Below is a small trained network, with its code and all its weights. Each question gives an input and a target symbol and asks what happens when units are switched off, that is, made to give their printed mean instead of their output.

import numpy as np


def w(rows, s, z=0):
    codes = np.array(rows[::2]) - 128.0
    scale = np.full(codes.shape[1], s)
    scale[-1] = z or s
    return codes * scale


def f(y):
    return np.maximum(y, 0)


def softmax(a):
    e = np.exp(a - a.max(-1, keepdims=True))
    return e / e.sum(-1, keepdims=True)


def log_softmax(a):
    a = a - a.max(-1, keepdims=True)
    return a - np.log(np.exp(a).sum(-1, keepdims=True))


def net(x, mask):
    ids = ['ΔΘΞΨεζηλπτφω'.index(c) for c in x.split()]
    T = len(ids)
    res = E[ids] + P[:T]
    u = 0
    for l in range(2):
        r = res
        for j in range(2):
            rows = slice(3 * j, 3 * j + 3)
            q, k, v = (r @ M[l][rows].T for M in (Q, K, V))
            z = softmax(np.where(np.tri(T) > 0, q @ k.T / 3**0.5, -1e9)) @ v
            o = O[l][rows]
            res = res + np.where(mask[u + j], z, o[:, -1]) @ o[:, :-1]
        u += 2
        y = f(res @ A[l][:, :-1].T + A[l][:, -1])
        res = res + np.where(mask[u : u + 4], y, B[l][:, -1]) @ B[l][:, :-1]
        u += 4
    return log_softmax(res[-1] @ U[:, :-1].T + U[:, -1])


Q, K, V, O, A, B = {}, {}, {}, {}, {}, {}
E = w([
[145,8,143,84],'Δ',
[134,188,175,111],'Θ',
[100,37,143,136],'Ξ',
[164,183,130,159],'Ψ',
[149,73,144,88],'ε',
[99,167,110,220],'ζ',
[123,110,113,94],'η',
[101,163,175,158],'λ',
[201,182,173,93],'π',
[190,103,151,57],'τ',
[83,151,123,103],'φ',
[81,106,150,168],'ω',
],0.015)
P = w([
[63,137,55,139],'0',
[190,147,90,96],'1',
[92,128,133,98],'2',
[185,92,137,184],'3',
[82,173,158,97],'4',
[251,73,47,108],'5',
[78,178,165,88],'6',
[197,107,131,215],'7',
],0.014)
Q[0] = w([
[178,175,94,35],'0.h1',
[87,170,48,69],'0.h1',
[249,179,212,110],'0.h1',
[225,140,73,173],'0.h2',
[150,121,115,132],'0.h2',
[139,138,84,206],'0.h2',
],0.015)
K[0] = w([
[80,145,195,118],'0.h1',
[136,151,201,77],'0.h1',
[91,116,156,249],'0.h1',
[161,106,162,193],'0.h2',
[144,114,143,144],'0.h2',
[114,109,152,162],'0.h2',
],0.02)
V[0] = w([
[65,158,192,190],'0.h1',
[162,161,83,91],'0.h1',
[122,82,121,144],'0.h1',
[165,8,26,121],'0.h2',
[198,134,52,152],'0.h2',
[133,210,44,1],'0.h2',
],0.0088)
O[0] = w([
[118,56,115,154,214],'0.h1',
[139,139,164,107,139],'0.h1',
[121,146,94,106,131],'0.h1',
[67,218,142,59,105],'0.h2',
[94,212,119,148,228],'0.h2',
[41,107,217,255,2],'0.h2',
],0.009,0.0023)
A[0] = w([
[115,112,2,140,125],'0.n1',
[183,225,39,227,84],'0.n2',
[58,70,73,92,254],'0.n3',
[19,97,144,166,37],'0.n4',
],0.0072,0.0037)
B[0] = w([
[87,41,150,128,220],'0.n1',
[104,57,205,68,253],'0.n2',
[99,232,153,238,198],'0.n3',
[255,153,92,116,178],'0.n4',
],0.01,0.0061)
Q[1] = w([
[99,197,201,160],'1.h1',
[70,120,11,129],'1.h1',
[121,129,141,183],'1.h1',
[201,92,105,124],'1.h2',
[205,144,12,78],'1.h2',
[31,53,34,119],'1.h2',
],0.012)
K[1] = w([
[91,87,43,190],'1.h1',
[124,90,93,73],'1.h1',
[174,156,58,136],'1.h1',
[133,169,187,91],'1.h2',
[181,78,187,9],'1.h2',
[244,182,102,180],'1.h2',
],0.012)
V[1] = w([
[136,101,219,82],'1.h1',
[96,52,114,170],'1.h1',
[183,144,119,196],'1.h1',
[55,243,24,104],'1.h2',
[253,176,95,193],'1.h2',
[115,206,152,53],'1.h2',
],0.012)
O[1] = w([
[121,211,155,164,90],'1.h1',
[146,131,89,154,232],'1.h1',
[52,81,52,111,204],'1.h1',
[250,108,245,60,101],'1.h2',
[120,33,204,159,85],'1.h2',
[137,173,179,155,2],'1.h2',
],0.013,0.0054)
A[1] = w([
[229,95,107,121,13],'1.n1',
[152,139,220,150,145],'1.n2',
[3,130,232,176,192],'1.n3',
[62,174,100,197,2],'1.n4',
],0.011,0.0026)
B[1] = w([
[190,131,105,88,197],'1.n1',
[11,173,110,173,222],'1.n2',
[251,155,171,222,182],'1.n3',
[187,116,186,88,248],'1.n4',
],0.011,0.015)
U = w([
[117,173,119,116,26],'Δ',
[145,106,135,166,106],'Θ',
[182,156,130,82,87],'Ξ',
[171,155,108,147,81],'Ψ',
[104,144,144,124,158],'ε',
[169,206,2,150,152],'ζ',
[115,106,176,109,178],'η',
[80,95,117,158,254],'λ',
[185,133,139,172,124],'π',
[105,164,113,203,109],'τ',
[142,83,172,110,80],'φ',
[190,104,118,90,54],'ω',
],0.0079,0.0042)

Each question gives the input, a string of symbols that net reads in full, and the target symbol t.
The units are the heads (3 rows each of Q, K, V and O) and the neurons (one row each of A and B). Each row of codes is followed by its name. A weight is (code - 128) times the scale printed after its matrix; where a second scale follows, it is the last column's (O, A, B and U).
mask holds one flag per unit, layer by layer, with each layer's heads first. A switched-off unit (its flag False) gives its mean, the last column of its rows in O or B, instead of its output. The means were averaged over made-up inputs and are rounded, as every weight is.
A unit's drop is (log p(t) with every unit on - log p(t) with that unit switched off) / (log p(t) with every unit on - log p(t) with every unit switched off).
The circuit of an input: a set's keep is (log p(t) with only the set's units on - log p(t) with every unit switched off) / (log p(t) with every unit on - log p(t) with every unit switched off). Starting from all 12 units, units are removed one at a time, each time the one whose removal leaves the highest keep (on an exact tie, the one counted first), for as long as the keep stays at least 0.8.
circuit, biggest first: the units of the circuit, biggest drop first
top k neurons in layer l: the k neurons of layer l with the biggest drops, biggest first
heads that matter: for each layer, one digit per head in row order, 1 if its drop is at least 0.15 and else 0, layers parted by /
input π ζ λ ζ Ξ Δ ω, target π: top 2 neurons in layer 0	0.n4; 0.n2
input Ξ ζ φ π φ ζ λ, target Ξ: circuit, biggest first	1.h2; 1.n1; 0.n3; 0.h2
input π η π ω π, target π: circuit, biggest first	0.h2; 1.n3
input ζ π λ π ζ Θ, target π: circuit, biggest first	1.h2; 1.n3; 1.h1; 0.n3
input ζ π Θ, target ζ: heads that matter	00 / 01
input Ξ Ψ ω ζ ζ π π, target Ξ: circuit, biggest first	0.h2; 1.h2; 0.n3
input ω ζ ζ π ζ π ζ, target ω: top 2 neurons in layer 1	1.n1; 1.n2
input π π ζ Ξ π π ω, target π: circuit, biggest first	0.h2; 1.n3
input Ξ Ψ ζ ζ ζ, target Ξ: circuit, biggest first	1.h2; 0.h2; 0.h1
input ζ ζ Θ Θ Ξ Θ Δ, target ζ: circuit, biggest first	0.n2; 0.n1; 1.h2; 0.n3
input λ ζ π Ξ, target ζ: top neuron in layer 0	0.n3
input ε ζ ζ ζ ζ τ ζ λ, target τ: top 3 neurons in layer 1	1.n4; 1.n1; 1.n2
input λ η ζ ζ ω Δ, target ζ: circuit, biggest first	0.h2; 0.n2; 0.n3
input ζ ω ω λ ζ ζ ζ, target ζ: circuit, biggest first	0.n1; 0.n2; 1.h2
input τ τ ω Ξ λ λ, target Ξ: circuit, biggest first	0.h2; 1.h2
input φ π ω ω ζ π ζ, target φ: top 2 neurons in layer 0	0.n4; 0.n3
input λ ζ η, target λ: top 3 neurons in layer 0	0.n3; 0.n2; 0.n4
input π ζ λ, target π: top 2 neurons in layer 1	1.n3; 1.n4
input ζ π λ λ Θ Ψ, target λ: heads that matter	01 / 01
input π ζ λ ζ ζ, target π: top neuron in layer 1	1.n3
